Below are the code and all the weights of a small trained network. Each question names an input and a target symbol and asks about switching units off, where a switched-off unit gives its printed mean instead of its output.

import numpy as np


def w(rows, s, z=0):
    codes = np.array(rows[::2]) - 128.0
    scale = np.full(codes.shape[1], s)
    scale[-1] = z or s
    return codes * scale


def f(y):
    return y / 2 * (1 + np.tanh(0.7978845608 * (y + 0.044715 * y**3)))


def softmax(a):
    e = np.exp(a - a.max(-1, keepdims=True))
    return e / e.sum(-1, keepdims=True)


def log_softmax(a):
    a = a - a.max(-1, keepdims=True)
    return a - np.log(np.exp(a).sum(-1, keepdims=True))


def net(x, mask):
    ids = ['Θαζηπσ'.index(c) for c in x.split()]
    T = len(ids)
    res = E[ids] + P[:T]
    r = res
    for j in range(3):
        rows = slice(3 * j, 3 * j + 3)
        q, k, v = (r @ M[0][rows].T for M in (Q, K, V))
        z = softmax(np.where(np.tri(T) > 0, q @ k.T / 3**0.5, -1e9)) @ v
        o = O[0][rows]
        res = res + np.where(mask[j], z, o[:, -1]) @ o[:, :-1]
    y = f(res @ A[0][:, :-1].T + A[0][:, -1])
    res = res + np.where(mask[3:7], y, B[0][:, -1]) @ B[0][:, :-1]
    return log_softmax(res[-1] @ U[:, :-1].T + U[:, -1])


Q, K, V, O, A, B = {}, {}, {}, {}, {}, {}
E = w([
[155,216,86,119],'Θ',
[8,158,115,191],'α',
[183,14,45,104],'ζ',
[43,140,171,77],'η',
[134,162,142,81],'π',
[30,195,99,85],'σ',
],0.013)
P = w([
[128,38,218,193],'0',
[28,158,82,74],'1',
[41,164,60,70],'2',
[28,177,47,63],'3',
[28,183,37,49],'4',
[16,189,17,42],'5',
[11,196,2,29],'6',
],0.0054)
Q[0] = w([
[144,183,104,184],'head 0',
[147,172,141,217],'head 0',
[232,96,223,197],'head 0',
[124,64,184,126],'head 1',
[37,101,197,50],'head 1',
[226,140,154,218],'head 1',
[164,140,30,71],'head 2',
[147,11,194,29],'head 2',
[138,249,133,85],'head 2',
],0.013)
K[0] = w([
[104,201,117,91],'head 0',
[89,164,110,44],'head 0',
[93,108,3,73],'head 0',
[83,102,53,83],'head 1',
[174,43,79,157],'head 1',
[89,250,90,90],'head 1',
[169,36,144,137],'head 2',
[151,159,236,91],'head 2',
[142,114,75,53],'head 2',
],0.014)
V[0] = w([
[125,113,176,39],'head 0',
[75,120,21,34],'head 0',
[120,52,172,110],'head 0',
[172,249,84,62],'head 1',
[14,129,61,195],'head 1',
[206,103,21,180],'head 1',
[155,182,114,71],'head 2',
[160,85,59,159],'head 2',
[176,104,198,141],'head 2',
],0.012)
O[0] = w([
[147,147,188,153,200],'head 0',
[79,66,198,62,156],'head 0',
[225,211,170,68,207],'head 0',
[10,167,141,124,3],'head 1',
[120,66,97,14,172],'head 1',
[114,193,1,140,76],'head 1',
[135,93,93,171,138],'head 2',
[52,64,169,43,109],'head 2',
[67,150,60,116,25],'head 2',
],0.0093,0.007)
A[0] = w([
[132,20,123,70,55],'neuron 0',
[176,199,196,254,47],'neuron 1',
[42,229,112,73,2],'neuron 2',
[194,46,112,131,109],'neuron 3',
],0.0094,0.007)
B[0] = w([
[83,101,64,160,218],'neuron 0',
[168,231,93,62,255],'neuron 1',
[255,102,214,199,196],'neuron 2',
[128,112,133,222,228],'neuron 3',
],0.0094,0.0062)
U = w([
[71,89,149,58,148],'Θ',
[62,160,124,228,254],'α',
[169,65,85,190,146],'ζ',
[110,200,85,111,165],'η',
[148,123,78,1,7],'π',
[201,95,157,118,97],'σ',
],0.008,0.0061)

Each question gives the input, a string of symbols that net reads in full, and the target symbol t.
The units are the heads (3 rows each of Q, K, V and O) and the neurons (one row each of A and B). Each row of codes is followed by its name. A weight is (code - 128) times the scale printed after its matrix; where a second scale follows, it is the last column's (O, A, B and U).
mask holds one flag per unit, heads first, then neurons. A switched-off unit (its flag False) gives its mean, the last column of its rows in O or B, instead of its output. The means were averaged over made-up inputs and are rounded, as every weight is.
A unit's drop is (log p(t) with every unit on - log p(t) with that unit switched off) / (log p(t) with every unit on - log p(t) with every unit switched off).
The circuit of an input: a set's keep is (log p(t) with only the set's units on - log p(t) with every unit switched off) / (log p(t) with every unit on - log p(t) with every unit switched off). Starting from all 7 units, units are removed one at a time, each time the one whose removal leaves the highest keep (on an exact tie, the one counted first), for as long as the keep stays at least 0.8.
circuit, biggest first: the units of the circuit, biggest drop first
top k neurons: the k neurons with the biggest drops, biggest first
heads that matter: for each layer, one digit per head in row order, 1 if its drop is at least 0.15 and else 0, layers parted by /
drop of u: that unit's drop, to one decimal
input ζ ζ ζ η σ η π, target π: heads that matter -> 111
input σ η π σ Θ, target Θ: heads that matter -> 110
input ζ σ σ, target σ: circuit, biggest first -> (neuron 2; head 2; head 0)
input η η η σ η Θ Θ, target σ: circuit, biggest first -> (head 1)
input ζ α η, target η: heads that matter -> 010
input α η η η α, target ζ: circuit, biggest first -> (head 1; neuron 3; neuron 0; head 0)
input Θ α π α σ Θ, target α: circuit, biggest first -> (head 0; head 1)
input σ α σ σ, target Θ: circuit, biggest first -> (head 1; head 0)
input ζ σ Θ, target Θ: heads that matter -> 101
input π η η Θ η η π, target η: circuit, biggest first -> (head 1; neuron 1; head 2; head 0)
input π π π Θ α σ η, target η: top 3 neurons -> (neuron 1; neuron 2; neuron 3)
input σ ζ σ ζ Θ α ζ, target Θ: heads that matter -> 111
input η π η σ σ η, target σ: heads that matter -> 111
input α σ σ π Θ π η, target ζ: circuit, biggest first -> (head 1; neuron 3; head 2; neuron 0)
input π ζ ζ ζ ζ, target η: heads that matter -> 011
input π σ Θ, target η: heads that matter -> 010
input σ η η, target Θ: heads that matter -> 110
input α Θ σ α η, target ζ: circuit, biggest first -> (head 1; neuron 3; neuron 0; head 2)
input σ η π, target Θ: circuit, biggest first -> (head 1; head 0)
input Θ Θ η σ σ π, target α: circuit, biggest first -> (head 1; head 0)
input α π η α π Θ π, target ζ: top 3 neurons -> (neuron 3; neuron 0; neuron 1)
input σ Θ η α, target Θ: heads that matter -> 010
input σ σ η, target Θ: circuit, biggest first -> (head 1)
input ζ η σ ζ, target π: drop of head 2 -> 2.0
input α α π Θ, target ζ: drop of head 2 -> 0.3
input α η Θ, target ζ: drop of head 0 -> 0.2
input η η η η, target σ: drop of head 2 -> 0.2
